Here is a tiny trained network, its code and every weight. The questions are about switching its units off for an input and a class, where a switched-off unit gives its printed mean instead of its output.

import numpy as np


def w(rows, s, z=0):
    codes = np.array(rows[::2]) - 128.0
    scale = np.full(codes.shape[1], s)
    scale[-1] = z or s
    return codes * scale


def norm(h):
    return h / np.sqrt((h * h).mean(-1, keepdims=True) + 1e-5)


def f(y):
    return np.maximum(y, 0)


def log_softmax(a):
    a = a - a.max(-1, keepdims=True)
    return a - np.log(np.exp(a).sum(-1, keepdims=True))


def net(x, mask):
    res = np.array(x, float).reshape(1, 8) / 4 @ E
    u = 0
    for l in range(3):
        y = f(norm(res) @ A[l][:, :-1].T + A[l][:, -1])
        res = res + np.where(mask[u : u + 11], y, B[l][:, -1]) @ B[l][:, :-1]
        u += 11
    return log_softmax(norm(res)[-1] @ U[:, :-1].T + U[:, -1])


A, B = {}, {}
E = w([
[220,228,168],'x0',
[83,120,151],'x1',
[2,195,108],'x2',
[62,38,16],'x3',
[23,134,131],'x4',
[83,180,174],'x5',
[202,120,102],'x6',
[197,209,12],'x7',
],0.0073)
A[0] = w([
[178,146,198,30],'L0N0',
[166,184,40,74],'L0N1',
[107,91,139,32],'L0N2',
[177,155,162,137],'L0N3',
[187,111,27,52],'L0N4',
[111,129,129,7],'L0N5',
[77,105,127,122],'L0N6',
[170,6,88,105],'L0N7',
[193,107,99,25],'L0N8',
[135,72,117,42],'L0N9',
[73,133,124,84],'L0N10',
],0.022,0.002)
B[0] = w([
[212,220,210,209],'L0N0',
[216,209,3,222],'L0N1',
[121,94,98,164],'L0N2',
[167,207,148,198],'L0N3',
[64,196,16,235],'L0N4',
[123,118,155,136],'L0N5',
[113,95,191,193],'L0N6',
[77,29,49,254],'L0N7',
[39,127,179,196],'L0N8',
[125,86,83,174],'L0N9',
[102,105,206,185],'L0N10',
],0.027,0.0098)
A[1] = w([
[103,146,137,145],'L1N0',
[90,97,157,149],'L1N1',
[31,107,148,64],'L1N2',
[110,91,73,111],'L1N3',
[3,99,190,122],'L1N4',
[100,73,32,235],'L1N5',
[111,104,92,130],'L1N6',
[95,71,44,103],'L1N7',
[145,119,119,3],'L1N8',
[45,176,167,187],'L1N9',
[98,81,98,52],'L1N10',
],0.016,0.0028)
B[1] = w([
[149,112,128,146],'L1N0',
[147,109,74,176],'L1N1',
[156,64,173,197],'L1N2',
[68,149,174,190],'L1N3',
[224,4,91,230],'L1N4',
[14,215,94,254],'L1N5',
[86,156,156,173],'L1N6',
[29,175,212,226],'L1N7',
[115,157,136,128],'L1N8',
[232,88,141,183],'L1N9',
[91,110,185,175],'L1N10',
],0.022,0.0095)
A[2] = w([
[158,119,161,252],'L2N0',
[19,132,157,172],'L2N1',
[110,191,231,60],'L2N2',
[92,194,207,238],'L2N3',
[162,110,92,122],'L2N4',
[107,97,99,3],'L2N5',
[178,46,78,103],'L2N6',
[115,138,125,14],'L2N7',
[123,88,152,54],'L2N8',
[217,105,5,209],'L2N9',
[110,124,134,75],'L2N10',
],0.018,0.0019)
B[2] = w([
[176,83,93,195],'L2N0',
[108,174,251,254],'L2N1',
[156,161,215,205],'L2N2',
[176,187,176,215],'L2N3',
[135,136,99,150],'L2N4',
[109,135,158,161],'L2N5',
[117,88,20,196],'L2N6',
[135,143,131,136],'L2N7',
[136,72,76,171],'L2N8',
[127,90,4,211],'L2N9',
[126,131,146,143],'L2N10',
],0.029,0.0076)
U = w([
[137,190,35,86],'0',
[128,102,154,255],'1',
[40,169,71,115],'2',
[226,161,150,96],'3',
[3,50,153,11],'4',
[156,13,141,214],'5',
],0.017,0.0032)

Each question gives the input, the list of numbers given to net, and the class t.
The units are the neurons (one row each of A and B). Each row of codes is followed by its name. A weight is (code - 128) times the scale printed after its matrix; where a second scale follows, it is the last column's (A, B and U).
mask holds one flag per neuron, layer by layer. A switched-off neuron (its flag False) gives its mean, the last column of its row in B, instead of its output. The means were averaged over made-up inputs and are rounded, as every weight is.
A unit's drop is (log p(t) with every unit on - log p(t) with that unit switched off) / (log p(t) with every unit on - log p(t) with every unit switched off).
The circuit of an input: a set's keep is (log p(t) with only the set's units on - log p(t) with every unit switched off) / (log p(t) with every unit on - log p(t) with every unit switched off). Starting from the 12 units with the biggest drops (on a tie, the unit counted first), units are removed one at a time, each time the one whose removal leaves the highest keep (on an exact tie, the one counted first), for as long as the keep stays at least 0.8.
circuit, biggest first: the units of the circuit, biggest drop first
top k neurons: the k neurons with the biggest drops, biggest first
k most important neurons of layer l: the k neurons of layer l with the biggest drops, biggest first
drop of u: that unit's drop, to one decimal
input [-1,-2,0,-1,-4,-2,8,-6], class 4: top 3 neurons => (L0N7; L0N1; L0N8)
input [-3,-7,6,8,-3,-7,8,-4], class 4: circuit, biggest first => (L0N7; L1N7)
input [0,3,8,-4,4,1,-2,8], class 0: top neuron => (L0N7)
input [-8,6,-1,-5,-5,7,1,-1], class 5: top 4 neurons => (L0N1; L1N5; L0N3; L1N7)
input [5,6,7,3,6,3,-1,8], class 0: top 3 neurons => (L0N7; L1N7; L0N4)
input [1,-6,2,7,5,-8,0,1], class 4: 3 most important neurons of layer 0 => (L0N7; L0N0; L0N3)
input [-7,-8,5,7,0,7,6,-3], class 4: 2 most important neurons of layer 1 => (L1N5; L1N7)
input [2,2,1,-7,8,8,-4,0], class 3: top 2 neurons => (L0N7; L0N8)
input [-1,7,-2,-8,-4,5,7,6], class 3: 3 most important neurons of layer 0 => (L0N0; L0N7; L0N4)
input [-4,1,-7,-4,-4,-4,-2,-3], class 4: top 2 neurons => (L0N7; L0N1)
input [-8,7,-5,-1,6,6,2,-4], class 5: 2 most important neurons of layer 0 => (L0N1; L0N4)
input [7,1,6,2,-4,-6,-3,-8], class 5: top 3 neurons => (L0N1; L1N5; L0N3)
input [-5,-6,1,6,-4,-2,3,2], class 4: top 2 neurons => (L0N7; L1N7)
input [4,6,4,-3,8,6,6,-2], class 5: top neuron => (L0N1)
input [2,0,7,-3,1,-6,-8,5], class 0: drop of L1N7 => 0.1
input [-4,-4,-7,8,8,4,-4,1], class 4: drop of L0N1 => 0.1
input [8,-4,5,-5,-4,6,-3,-4], class 3: drop of L2N0 => 0.0
input [2,-2,3,-4,-3,-4,8,-2], class 3: drop of L0N0 => 0.1
